Look-ups in named tables: a row name and a column name give one cell, copied from the table.

Nedogal:
columns: Nupa, Giz, Vefol, Kezubo, Ruresu
Zol: [121, 143, 147, 137, 143]
Seteteb: [62, 189, 60, 50, 233]
Fopafo: [192, 89, 213, 209, 37]
Litubuv: [135, 106, 98, 81, 53]
Gunider: [127, 124, 123, 124, 125]
Bar: [133, 100, 104, 115, 104]
Gol: [183, 91, 184, 192, 64]

Zol, Nupa => 121
Gunider, Kezubo => 124
Fopafo, Vefol => 213
Litubuv, Kezubo => 81
Zol, Vefol => 147
Litubuv, Ruresu => 53
Zol, Kezubo => 137

Daginom =
,Ges,Numugis,Dudo,Ronu,Kiladu,Nes
Dovuge,6.0,2.2,3.0,4.1,4.2,5.8
Sedefa,4.1,6.7,7.3,2.7,7.2,3.1
Luvuni,7.0,4.4,8.3,6.2,6.1,2.0
Sudig,7.7,8.0,8.0,2.4,7.2,7.7
Nenodub,4.4,3.7,7.7,6.2,6.0,2.7
Madobuk,4.8,2.2,7.0,4.3,3.1,3.1
Vefi,8.0,5.4,7.4,5.4,7.9,2.5
Fup,5.9,6.7,8.3,3.5,5.4,2.0
Fupuvut,8.4,7.0,6.0,6.9,5.9,5.1
Fuzu,7.6,2.5,2.3,3.6,2.8,7.3
Lediv,5.7,4.9,2.7,5.8,5.6,5.0

What is the Ges of Dovuge in Daginom? 6.0
What is the Numugis of Sedefa in Daginom? 6.7
What is the Ronu of Nenodub in Daginom? 6.2
What is the Ronu of Vefi in Daginom? 5.4
What is the Ges of Sudig in Daginom? 7.7
What is the Dudo of Madobuk in Daginom? 7.0
What is the Ronu of Fupuvut in Daginom? 6.9
What is the Dudo of Nenodub in Daginom? 7.7
What is the Nes of Luvuni in Daginom? 2.0
What is the Numugis of Lediv in Daginom? 4.9
What is the Kiladu of Luvuni in Daginom? 6.1
What is the Numugis of Fuzu in Daginom? 2.5
What is the Ges of Fuzu in Daginom? 7.6
What is the Dudo of Dovuge in Daginom? 3.0
What is the Dudo of Sedefa in Daginom? 7.3
Which row has the largest Ges? Fupuvut

Fakivos =
        Nus  Tada  Futima  Mifo  Pob
Kufele   29    64      28    44   33
Buveb    81    31      70    33   68
Nos      70    75      63    35   69
Zas      67    45      14    61   69
Tipe     68    82      48    44   71
Vabepo   61    44      63    37   65

Nus of Nos = 70
Pob of Nos = 69
Nus of Zas = 67
Tada of Vabepo = 44
Tada of Buveb = 31
Pob of Tipe = 71
Futima of Nos = 63
Nus of Vabepo = 61
Which row has the largest Mifo? Zas

Viv
         Kavab     Pon  Binato
Midodo  29.081  14.465  15.978
Zilop   43.512  60.420  43.371
Fofu    79.278   8.889  13.688
Tep     63.011  38.313  51.376
Dar     11.503  13.573  35.697
Lekavu  33.270  66.767  21.848

Binato of Dar: 35.697
Binato of Lekavu: 21.848
Kavab of Fofu: 79.278
Pon of Midodo: 14.465
Pon of Tep: 38.313
Binato of Fofu: 13.688
Pon of Fofu: 8.889
Binato of Midodo: 15.978
Binato of Tep: 51.376
Pon of Zilop: 60.420
Kavab of Tep: 63.011
Pon of Lekavu: 66.767
Kavab of Zilop: 43.512
Kavab of Dar: 11.503
Binato of Zilop: 43.371

Pem:
         Kur  Lig  Mal  Gar  Mil  Litupev  Gomo  Ruk  Paro
Bevada    49   28   45   34   49       13    54   42    47
Kosariv   48   81   65   37   77       12    83   63    56
Leroge    54   42   52   46   40       78    18   40    21
Sal       15   61   17   30   24       17    26   31    58
Motadib   55   64   54   61   53       96    36   50    22
Kefadu    59   34   65   41   65       21    69   58    55
Fid       60   25   46   69   79       50    77   75    30
Betute    49   62   58   34   49       36    49   35    41
Zotezik   68   78   73   73   76       89    59   75    29
Lovulam   52   38   43   67   18       94    24   36    55
Pogune    43   58   46   53   41       52    43   34    87

What is the Ruk of Kefadu in Pem?
58
What is the Litupev of Zotezik in Pem?
89
What is the Lig of Zotezik in Pem?
78
What is the Lig of Motadib in Pem?
64
What is the Gomo of Lovulam in Pem?
24
What is the Gar of Betute in Pem?
34
What is the Ruk of Betute in Pem?
35
What is the Gar of Leroge in Pem?
46
What is the Gar of Lovulam in Pem?
67
What is the Litupev of Betute in Pem?
36
What is the Gomo of Kefadu in Pem?
69
What is the Mil of Kosariv in Pem?
77
What is the Kur of Sal in Pem?
15

